The rows lie along a hidden order. The number after each row says roughly how far along it the row is, from 0 to 20. A new part has a new order.
In the rows, 128 means zero.
[121  93 105 134 114 132 157 129 117  97 206  90 139 124 119 131 132 114
 135  87  97 120 135 120 140 141  72 126 124 125 126 107 156  85 124  85
 130 126 110 195 129 122 108 129 144 132 190 146 155 106 171 161 136 101
 151  55 143 162  86 134 129 123  90 118 127  98 117 137 145 139 148  97
 148 117 136 123 128 150 104 177 134] -> 16
[120  97 100 133 106 132 130 126 117  42 158 118 128 125 128 129 120 130
 134 117  90 123 126 123 138 120  97 129 143 106 117 123 156 100 121  98
 126 112  94 176 124 118  97 117 144  96 205 131 128 115 174 142 136  86
 158  71 158 110 102 131 120 120 116 133 132 109 124 139 149 138 147  99
 130 129 139 112 113 147 120 152 139] -> 12
[131 133 136 125 135  98 150 122 126  99  78  84 133 108 124 133 125 134
 128 141 130 138 147 138 119 117 134 127 104 150 129 132 132 129 123 101
 115 139 167 128 132 138 157 150 130 152 179 118 117 130 168 133 130 118
 133 127 125 139 122 144 126 135 122 134 122 129 125 120  97 133 125 165
 144 128 112  76 147 127  93 179 137] -> 7
[128 103 156 130 158 144 153 133 141 190 185 108 147 114 117 130 147 105
 117  42 117 124 127  83 131 197  79 124  92 160 135 100 128  97 127  82
 131 143 179 161 138 139 140  97 119 155 102 142 215 104 164 161 131 184
 103  87  90 208  94 126 138 123  53  90 119 109  87 120 121 129 141 121
 159 106 133 167 147 146 118 157 126] -> 4
[129 111 168 129 148 116 151 127 145 217 145  87 137  91 115 133 151  93
 120 104 122 127 138  74 128 182  99 130 124 169 144  85 122  93 120  61
 121 148 152 149 151 137 177 121 114 177  42 109 154 116 207 157 133 168
 131  56  91 197 101 137 142 130   9  99 129 111 116 115 102 139 129 141
 175 109 129 135 163 153  81 176 146] -> 20
[122 120  96 127 123 125 139 123 109  24 104  93 128 123 126 130 103 151
 148 124 119 132 137 166 126  87 123 128 114  96 111 148 153 138 128 117
 130 114 138 154 118 119  82 157 143  97 255 150 146 125 138 130 129  60
 151 132 157  84 122 136 115 130 117 143 122 122 128 141 133 126 139 134
 134 134 125  96 114 121 112 139 124] -> 2
[135 143 145 123 146  86 146 112 126 117   8  69 130 101 128 134 123 148
 142 147 133 141 152 161 116  68 137 128  99 143 128 149 111 140 123 114
 116 144 178 120 121 136 160 156 127 149 201 115 141 132 181 121 125 114
 123 133 125 121 129 151 130 140 144 145 113 130 140 129  77 128 118 171
 144 136  82  34 150 117 110 152 135] -> 6
[134 112 169 130 158 126 165 129 144 223 130  85 145 107 112 132 150 108
 118  70 120 131 140  97 127 186  89 125 103 172 139  91 125  98 125  63
 122 150 168 146 144 147 169 100 117 164 102 134 211 107 224 163 129 185
 118  92  91 203 100 136 142 130  25 106 120 113  93 114 104 130 134 137
 176 104 121 130 155 149  86 182 136] -> 15
[130 128 149 127 135  90 163 116 127 126  76  49 130  88 123 134 125 129
 140 131 127 140 153 129 123 110 127 128 117 153 131 122 120 116 119  80
 116 141 158 135 134 136 151 156 127 157 150 113 143 124 210 149 131 114
 148  95 128 153 111 146 131 141  88 137 119 132 130 130  85 137 132 158
 178 125 100  60 161 132  73 185 141] -> 19
[132 140 144 125 149 104 154 122 134 148  91  67 138  86 121 134 131 129
 135 127 178 132 145 136 120 134 123 128 104 144 132 127 120 123 121 112
 117 140 204 129 139 133 155 138 126 162 177 118 178 123 182 135 127 130
 132 130 131 148 118 144 127 140 103 128 116 128 121 122  95 131 124 164
 149 124 110  79 154 130  89 163 136] -> 9
[133 134 159 125 143 118 151 124 134 163 118 100 130 110 121 131 135 113
 130  92 127 131 136 123 123 136 109 126 108 153 132 123 120 117 125  90
 131 147 157 133 142 138 160 135 121 169 105 124 143 122 192 137 128 146
 124 103 105 161 112 135 140 128  72 120 124 122 125 125 102 131 130 147
 154 120 119 121 154 132  99 144 134] -> 6
[136 143 155 124 144  84 155 116 128 159  16  81 126  85 121 134 126 142
 133 160 129 139 150 144 119 109 146 131 110 152 135 137 110 133 124 121
 117 147 159 104 142 141 177 155 116 168 145  99 115 137 192 119 125 132
 122 119 114 134 132 150 133 140 110 145 116 134 146 116  83 129 115 165
 155 141  89  41 158 122  76 159 141] -> 6
[129  91 129 130 137 141 168 131 122 123 158  73 167 125 118 132 133 120
 135  49 109 128 136 122 131 151  72 123  67 133 125 111 163  99 130  96
 131 134 184 205 126 135 128 122 134 139 255 185 255  99 183 166 134 125
 108 105 130 166  89 134 125 125  99 109 113 100  80 126 124 130 147 106
 166 115 121 152 132 137 100 183 118] -> 8
[123 125  96 128 115 114 139 121 108  22  98  74 132 118 125 132 105 146
 149 124 114 134 147 180 124  67 122 124 108  94 110 148 146 126 123 119
 128 112 139 181 116 123 100 163 147 101 255 146 149 124 144 130 132  60
 145 131 159  89 113 142 113 135 138 146 113 128 131 141 108 130 139 131
 133 136 109  69 128 119 103 167 128] -> 8
[121 117  98 130 116 144 136 129 106  25 145 103 138 127 125 130 106 149
 149 129 109 128 127 151 125  95 111 127 108 106 111 154 159 124 129 118
 131 110 137 170 119 122  90 134 147  94 255 159 164 121 139 137 130  73
 143 125 161  92 112 134 109 127 135 129 123 118 118 139 148 126 149 116
 122 127 122 112 120 131 115 155 122] -> 0
[128  92 138 133 139 142 163 133 127 165 194  90 147 105 115 130 141  95
 118  53  92 120 127  74 139 202  72 125 119 142 133  89 150  89 123  60
 131 138 155 181 143 135 131  99 127 155 131 143 205 106 210 163 136 149
 130  58 106 205  78 130 138 121  10  95 125  99  93 121 144 138 153  95
 175 105 136 165 144 148  98 171 137] -> 20
[128 147 131 126 137  82 145 114 116  89  17  69 116  92 129 133 108 140
 142 165 127 138 149 168 115  74 145 131 153 138 125 141 124 134 118 102
 115 134 139 114 125 132 155 152 134 157 230  98 109 137 162 111 131  82
 156 124 148  94 134 147 132 140 111 161 114 134 150 123  89 138 119 177
 162 139  93  62 153 121  84 173 147] -> 18
[119  95  99 133 113 140 140 127 119  83 189  85 140 125 122 129 128 110
 138  74  98 119 129 125 138 136  71 124 117 117 121 107 155  90 125  79
 132 120 113 182 126 127 103 113 142 120 216 153 170 105 144 154 137 113
 153  67 148 152  87 132 127 123  90 123 124  97 104 141 146 135 150  96
 140 116 136 136 122 149 111 169 132] -> 13
[137 121 159 126 144 107 154 125 147 209 103  98 139  98 116 132 151 107
 119 100 127 131 137  96 123 165 109 127 109 168 145 101 111 104 123  69
 127 148 165 113 146 141 177 133 114 172  54 101 160 122 209 151 129 183
 113  92  88 190 103 143 145 131  37 112 124 123 122 112 100 135 121 147
 178 113 122 116 161 143  85 172 142] -> 12
[130 139 137 127 133  85 154 112 135 119  70  57 136  85 122 134 121 132
 133 133 122 136 152 125 125 119 124 129 123 141 129 130 134 121 118 103
 114 141 149 137 135 138 161 154 132 160 185 107 118 127 210 146 132 100
 146  90 118 143 108 154 136 140  77 145 118 128 136 121  93 137 125 163
 164 127 107  39 162 136  85 179 144] -> 18
[139 142 164 122 161  90 165 113 122 121   1  56 155  90 120 135 121 152
 148 121 134 144 158 161 113  89 135 124  52 151 128 146 116 134 125 110
 116 148 202 127 131 147 174 154 132 167 251 144 195 123 218 142 124 128
 109 142 112 135 123 154 132 144 113 145 100 127 122 113  75 124 123 174
 153 132  68  34 163 118  72 209 136] -> 10
[132 141 143 127 136 115 133 125 127 145 103  96 134 103 122 131 136 133
 127 129 132 134 140 128 125 141 133 129 106 153 135 127 121 125 123 108
 123 135 120 117 139 138 153 144 123 151 137 122 131 129 171 128 125 141
 131 121 126 151 122 137 135 135  98 134 122 129 124 119  95 130 116 153
 160 127 110  99 151 129 100 147 136] -> 4
[139 126 170 124 151 132 155 130 143 201 128  92 145 108 117 131 152 105
 119 105 131 131 132  93 124 177 116 125  88 168 141 102 112 109 128  94
 123 149 186 115 139 146 174 109 113 177  79 131 212 117 180 153 125 177
  92 119  87 189 123 132 142 132  58  99 117 125  98 114  99 126 118 142
 160 116 116 147 157 134 117 139 130] -> 1
[137 141 155 123 152 112 155 126 132 148  80  86 140 110 118 132 135 133
 135 120 134 132 140 129 118 134 115 124  80 153 135 126 119 126 126 124
 114 149 193 137 132 146 177 140 124 156 173 140 178 122 199 146 126 140
 108 138 107 141 133 142 133 136  95 122 116 122 112 123  96 127 111 155
 141 120 110 111 155 126 102 159 127] -> 2
[135 117 172 126 153 117 168 127 140 194 131  82 141  87 107 134 153 102
 118  88 114 137 147 102 126 174  99 126  96 171 140  94 133 110 122  65
 121 149 189 143 144 144 178 125 113 165 147 129 208 111 217 164 129 176
 113  77  88 255  98 141 142 132   5 112 119 117  95 115  96 136 138 160
 175 108 119 126 163 144  80 186 139] -> 19
[134 105 165 129 151 137 161 132 142 202 152 103 144 105 112 130 149 106
 114  47 123 127 127  81 132 199  86 126  97 158 142 101 128  98 125  91
 125 140 170 153 143 143 157 101 110 169  94 135 214 109 194 159 131 177
 102 101  88 203 107 127 144 128  35  95 122 114  94 124 119 132 141 118
 164 106 131 159 145 142 112 165 128] -> 7
[138 114 161 127 156 141 163 134 140 192 145  70 162 112 115 131 147 108
 120  46 123 131 133  96 125 188  95 122  54 167 140  99 130 112 130 102
 129 146 208 152 138 149 149 103 115 158 149 166 252 104 194 159 131 178
  89 117  84 205 105 131 139 129  55  89 109 108  75 114 103 125 129 127
 164 105 128 159 145 135 108 147 118] -> 0
[134  97 149 134 133 130 157 133 142 195 190 109 126 105 118 128 145  88
 115  64 102 118 112  68 141 207  83 131 152 161 141  89 138  83 123  48
 127 144 114 166 148 135 151 102 120 149  25  98 148 113 204 150 137 158
 145  45  95 204  87 129 143 119   1 107 132 108 113 124 137 141 145  95
 165 105 142 161 143 155  97 166 150] -> 20
[130 110 149 130 138 122 159 127 136 149 130  84 142 105 117 132 136 113
 124 114 117 126 136 119 128 137  95 126  93 137 132 105 141 112 122  67
 125 143 158 157 141 140 155 124 125 152 157 130 143 111 205 157 134 142
 131  71 116 180  97 135 136 129  42 116 122 109 111 125 114 134 138 126
 157 106 116 123 150 146  86 178 137] -> 14
[126  95 148 131 133 137 155 132 139 191 185 121 138 103 115 129 150  96
 111  54 107 115 124  73 141 201  70 128 123 146 139  88 139  85 122  59
 124 141 140 167 146 132 151  98 119 155  84 118 154 110 189 157 134 160
 130  49  97 203  92 126 140 118   6  96 133 101 102 120 131 138 145 108
 172 107 140 166 147 152 106 164 138] -> 15
[129 143 135 129 131  98 143 120 124 133  94  87 121 100 129 131 125 132
 131 159 129 133 145 135 122 107 124 131 127 134 130 132 117 125 119 119
 120 140 147 115 134 131 143 141 126 152 128 103  50 136 175 129 127 116
 143 112 116 133 121 141 137 137  99 136 123 125 141 119 106 134 124 155
 156 132 116  77 143 132  98 162 142] -> 9
[122 118 102 129 118 124 141 124 102  20 103  83 136 128 126 132 106 145
 154 126 108 135 142 173 129  66 110 127 104  98 110 144 151 127 127 127
 123 116 136 177 108 124  93 150 146  80 255 163 162 121 147 136 133  65
 145 137 165  99 116 140 113 134 155 142 112 123 119 141 122 128 146 127
 122 135 111  86 113 129 110 156 121] -> 4
[129 144 117 126 132  78 151 115 114  67  16  49 126 104 127 134 104 147
 143 148 126 142 153 183 122  69 140 130 124 123 122 147 131 134 119 106
 115 137 165 128 121 131 145 160 141 144 253 119 121 130 179 132 128  63
 149 138 152  97 129 149 126 141 134 151 111 130 142 128  97 131 125 170
 145 138  84  40 151 119  80 180 140] -> 17
